What each symbol does to the states:
tb: &>pb, ~>cm, @>mp
cq: &>jz, ~>gp, @>hn
td: &>sd, ~>lt, @>dt
zz: &>nr, ~>mj, @>cd
mc: &>mr, ~>sq, @>fz
jp: &>cm, ~>pb, @>jn
hh: &>nl, ~>gn, @>zt
dd: &>hn, ~>fz, @>sq
sd: &>hr, ~>pp, @>td
gm: &>mj, ~>nr, @>jb
gq: &>qf, ~>jb, @>nr
mp: &>tb, ~>nh, @>gz
ph: &>pp, ~>hr, @>fh
cd: &>zz, ~>gt, @>mr
fz: &>mc, ~>dd, @>jr
gt: &>sl, ~>cd, @>mj
zt: &>hh, ~>jn, @>pb
hn: &>cq, ~>jr, @>dd
dt: &>td, ~>ll, @>qs
gz: &>mp, ~>lh, @>lz
rm: &>lp, ~>lz, @>lh
nj: &>gn, ~>nl, @>bl
lz: &>gz, ~>rm, @>jz
qf: &>fh, ~>zb, @>gq
zb: &>jb, ~>qf, @>rp
jn: &>jp, ~>zt, @>gn
sl: &>sq, ~>mr, @>gt
jb: &>gm, ~>gq, @>zb
rp: &>zb, ~>fh, @>hr
bl: &>nj, ~>qs, @>ll
cm: &>nh, ~>tb, @>jp
fh: &>ph, ~>rp, @>qf
ll: &>bl, ~>dt, @>lt
nr: &>gq, ~>gm, @>zz
lt: &>ll, ~>td, @>pp
nl: &>qs, ~>nj, @>hh
jr: &>fz, ~>hn, @>gp
qs: &>dt, ~>bl, @>nl
sq: &>dd, ~>mc, @>sl
lp: &>gp, ~>jz, @>rm
pp: &>lt, ~>sd, @>ph
mr: &>cd, ~>sl, @>mc
gp: &>jr, ~>cq, @>lp
lh: &>rm, ~>gz, @>nh
pb: &>zt, ~>jp, @>tb
mj: &>gt, ~>zz, @>gm
gn: &>jn, ~>hh, @>nj
hr: &>rp, ~>ph, @>sd
jz: &>lz, ~>lp, @>cq
nh: &>lh, ~>mp, @>cm

In the rows, zero is written as 28.

The rows follow the links: the fewer symbols apart two states are, the more alike their rows tend to be.

Each row is also shifted at random along 3 hidden directions that mean nothing.

Row, then state:
[ 28  25  22  26  27  26  26  27  28  25  23  30  28  29  30  22  28  25  26  28  28  23  29  30  32  24  26  31  26]; state bl
[ 29  23  22  27  25  27  27  28  30  25  23  28  29  29  32  21  26  25  27  29  26  23  30  30  29  24  25  30  26]; state nj
[ 23  29  23  21  25  30  26  23  32  22  25  29  28  31  27  31  23  27  29  23  28  26  22  26  28  30  26  26  31]; state dd
[ 31  29  30  31  30  28  25  28  31  26  31  31  27  27  27  29  23  34  28  22  30  30  21  24  30  36  27  30  32]; state gq
[ 26  31  33  31  32  29  34  30  28  35  32  27  28  28  27  31  36  30  32  28  31  32  31  30  22  27  38  23  31]; state jb
[ 26  31  19  20  28  26  30  30  30  32  21  28  31  37  25  33  31  23  37  24  36  29  27  30  23  18  37  21  32]; state sq
[ 39  27  29  34  24  26  30  35  27  26  28  27  30  25  28  27  22  28  28  32  22  29  30  28  30  24  25  27  26]; state cm
[ 16  28  28  31  35  27  28  29  29  35  31  35  26  29  28  28  33  32  28  22  38  27  27  29  26  29  35  29  28]; state fh
[ 39  31  31  20  39  29  24  21  26  27  28  22  27  24  28  29  36  28  27  28  27  28  26  29  28  35  28  30  29]; state mc
[ 20  26  27  31  24  27  29  33  24  30  28  32  29  31  28  27  26  25  24  31  30  27  33  27  30  22  25  28  23]; state zt
[ 34  28  21  25  24  26  24  26  26  21  22  32  27  31  28  26  22  25  24  25  25  23  27  27  35  26  24  31  26]; state ll
[ 27  29  27  31  30  26  27  31  30  33  27  34  28  32  26  30  27  30  32  21  34  31  25  26  29  29  33  28  30]; state qf
[ 36  31  33  28  34  27  30  31  22  30  31  26  29  26  27  29  33  29  25  33  26  30  32  32  29  27  32  29  23]; state rm
[ 23  28  33  34  22  32  33  27  31  28  32  24  28  26  30  29  27  28  31  33  25  31  30  26  23  30  30  25  33]; state rp
[ 21  32  30  23  24  30  32  26  26  31  29  24  30  32  25  34  31  24  29  34  28  32  31  28  22  23  31  23  30]; state jr
[ 24  29  29  25  25  32  28  23  32  26  28  23  29  31  26  32  28  25  33  29  28  31  26  24  22  31  27  24  35]; state mr
[ 37  32  32  21  27  33  25  20  25  21  29  23  27  24  26  33  27  27  24  31  21  30  25  26  30  34  23  29  29]; state fz
[ 44  28  31  27  44  26  23  25  29  31  29  26  28  24  28  25  35  33  32  22  32  30  24  30  31  37  32  31  31]; state zz
[ 27  25  27  27  26  29  30  25  27  28  26  24  29  28  30  24  34  22  28  36  26  27  34  30  27  26  26  28  26]; state dt

In each set, the symbols that take the first to the second take the third to the fourth. Give the fourth.
Answer with the state's name.
A [ 23  26  25  28  24  28  28  28  24  29  26  29  29  31  28  26  30  21  26  34  28  26  34  28  28  21  26  28  24]
B [ 35  26  30  28  22  31  27  25  26  23  28  22  27  26  30  25  26  24  26  35  21  28  30  25  29  30  22  28  28]
C [ 25  30  23  28  26  26  25  28  25  27  26  36  26  31  27  28  25  28  25  22  31  25  26  27  33  27  29  30  25]
D bl

A [ 24  25  30  29  37  29  26  26  34  35  30  26  30  26  29  25  37  31  35  25  36  31  27  30  22  34  35  27  34]
B [ 27  36  30  26  33  29  29  27  25  31  30  29  26  27  25  34  33  31  29  26  31  30  27  30  26  29  37  26  29]
C [ 27  21  26  31  29  28  30  30  31  26  27  25  29  23  32  21  28  29  27  31  25  25  31  31  28  29  25  30  26]
D zt

A [ 35  31  25  30  34  23  26  32  26  33  26  35  28  33  26  28  29  30  32  20  36  29  26  29  30  26  35  29  27]
B [ 22  27  30  30  25  30  28  27  34  28  31  28  28  29  27  31  24  31  31  23  30  30  22  22  25  35  27  27  34]
C [ 22  21  31  33  30  29  31  31  31  30  31  26  29  22  33  21  31  30  27  32  26  25  32  32  27  29  28  30  26]
D nj

A [ 33  27  27  31  35  23  26  33  23  33  28  33  29  29  28  25  30  29  24  27  30  27  30  30  33  24  27  32  21]
B [ 24  31  25  29  20  26  27  30  27  24  27  36  26  33  25  33  19  28  27  21  30  27  24  23  31  26  26  28  29]
C [ 51  34  27  32  28  22  33  36  25  31  23  25  30  34  25  32  29  25  38  30  28  36  31  29  26  20  36  21  34]
D jr

A [ 39  23  30  32  32  27  30  32  28  28  28  27  29  21  32  20  30  32  25  30  23  26  30  32  32  29  26  32  24]
B [ 34  23  24  31  24  26  25  32  33  24  26  30  29  29  27  28  18  30  29  23  25  28  22  24  31  29  20  29  30]
C [ 15  34  28  22  27  30  29  25  29  28  28  30  28  31  26  34  30  27  28  25  32  28  26  28  22  28  34  24  31]
D gp

A [ 40  35  32  23  31  28  28  26  21  26  28  26  28  27  24  33  31  27  24  33  24  30  28  29  29  27  28  28  25]
B [ 18  35  31  24  31  32  29  25  28  29  32  30  25  27  27  34  32  32  26  25  31  28  26  30  25  32  33  28  29]
C [ 25  29  38  33  31  31  31  30  24  28  35  26  26  19  30  27  30  34  21  34  22  28  31  30  29  34  25  32  22]
D dd

A [ 25  28  31  30  33  30  26  25  33  30  32  28  27  26  29  27  28  33  31  23  32  29  23  26  28  37  29  29  32]
B [ 25  26  26  28  29  25  28  31  24  34  26  30  30  32  28  26  33  23  26  32  31  26  35  30  29  20  29  28  21]
C [ 30  24  24  33  31  22  27  37  30  34  26  32  31  31  27  25  26  28  30  25  34  29  28  29  30  22  29  27  26]
D ph

A [ 28  32  35  23  39  32  29  24  22  31  32  26  26  23  28  29  39  30  22  32  28  28  32  34  27  31  31  30  23]
B [ 38  34  35  26  36  28  28  26  21  28  32  26  27  24  27  31  33  31  22  33  24  29  30  31  31  30  29  30  23]
C [ 42  28  31  31  23  29  30  29  27  25  27  23  28  26  28  28  25  28  32  33  22  31  30  26  27  29  26  26  31]
D sd

A [ 21  29  21  28  30  24  28  32  27  34  24  35  28  35  28  27  32  25  30  23  39  25  30  31  28  20  36  26  26]
B [ 22  25  28  27  31  30  28  24  25  30  28  25  28  26  31  23  37  24  23  34  28  25  35  32  27  28  27  32  23]
C [ 34  26  30  30  25  29  28  25  28  27  28  21  28  25  31  26  31  26  30  34  22  29  30  29  27  29  27  28  30]
D qf

A [ 23  30  24  21  31  29  25  23  32  25  27  27  28  28  28  30  27  28  28  23  30  25  23  29  27  31  28  28  30]
B [ 32  26  20  24  30  25  25  30  34  29  22  28  31  31  27  26  26  26  35  22  32  29  24  29  26  24  29  26  32]
C [ 34  26  23  32  33  20  28  39  26  37  25  34  32  34  26  26  30  27  31  25  36  30  31  32  30  17  32  27  24]
D zt

A [ 28  26  27  28  12  31  29  24  26  20  26  24  28  31  28  30  20  21  26  36  19  28  31  21  28  25  19  26  29]
B [ 33  27  30  34  25  26  33  36  27  31  28  27  31  27  27  28  27  28  29  34  25  30  32  30  27  21  30  25  26]
C [ 28  22  23  29  30  26  28  30  30  29  24  26  29  26  33  20  31  26  29  31  29  25  32  32  29  24  28  30  25]
D rp

A [ 33  33  29  21  23  31  28  24  28  24  26  23  29  32  24  35  27  22  29  32  25  31  26  25  27  25  27  24  31]
B [ 16  26  23  22  27  31  27  25  35  27  27  28  29  29  29  28  27  27  31  23  31  26  24  27  24  30  28  26  32]
C [ 34  27  30  25  43  29  26  23  32  34  29  23  28  24  30  25  40  32  33  25  34  30  27  32  24  37  33  30  32]
D sl

A [ 25  25  31  33  33  26  25  31  27  29  32  34  27  25  30  24  26  33  20  25  28  26  28  28  33  32  23  34  22]
B [ 25  23  24  28  27  28  26  29  35  26  27  29  30  28  28  26  22  30  30  22  28  26  23  25  29  31  22  28  30]
C [ 37  23  21  31  32  21  27  38  30  34  23  32  32  32  27  25  26  28  34  23  34  30  26  30  30  20  30  27  29]
D hn

A [ 36  33  29  21  29  29  29  25  24  28  27  25  29  30  24  33  32  23  29  32  27  31  29  29  26  25  30  26  28]
B [ 29  36  30  29  20  29  32  31  27  28  28  29  28  33  23  38  23  27  32  29  28  34  26  25  25  23  34  21  33]
C [ 18  27  25  26  33  27  25  25  26  28  28  33  25  27  31  24  32  29  22  23  33  22  29  31  32  31  29  34  23]
D pb

A [ 48  24  27  31  30  25  25  31  25  23  25  26  29  23  31  21  25  30  26  30  21  24  28  30  35  31  23  33  25]
B [ 24  21  23  31  34  26  27  34  34  34  27  30  31  28  29  24  30  30  33  21  35  28  27  31  26  27  30  27  29]
C [ 28  30  29  31  30  27  25  29  28  29  30  33  27  29  26  30  24  33  29  21  32  29  24  25  30  33  29  30  30]
D dt

A [ 16  32  33  25  23  34  32  24  26  27  32  25  28  28  25  36  29  26  24  35  25  29  31  26  24  28  27  26  27]
B [ 32  26  32  31  28  30  31  27  30  29  30  22  28  25  32  25  32  28  32  34  26  31  32  28  24  30  31  26  31]
C [ 36  31  24  20  41  27  23  24  28  27  25  28  27  26  28  27  32  31  28  22  32  25  24  32  30  33  30  31  28]
D nj

A [ 26  30  23  20  31  27  26  24  31  26  25  28  29  30  28  30  29  28  30  22  30  27  23  29  27  29  29  27  31]
B [ 25  24  21  24  27  27  26  29  36  28  23  28  30  31  28  27  25  27  33  23  31  27  23  27  26  27  27  26  32]
C [ 21  27  29  24  25  33  28  21  34  26  30  24  28  29  27  33  28  26  31  29  28  30  25  24  23  33  26  25  34]
D zz

A [ 22  22  21  28  29  25  28  32  36  31  24  29  31  32  29  25  28  27  35  23  34  28  26  29  25  25  29  24  32]
B [ 33  26  29  26  33  26  27  25  23  29  25  25  28  26  31  22  37  24  24  34  27  26  34  33  31  26  27  32  23]
C [ 25  24  21  26  23  27  27  28  28  25  23  29  29  31  30  24  25  24  27  27  28  23  29  29  30  24  25  30  26]
D lp

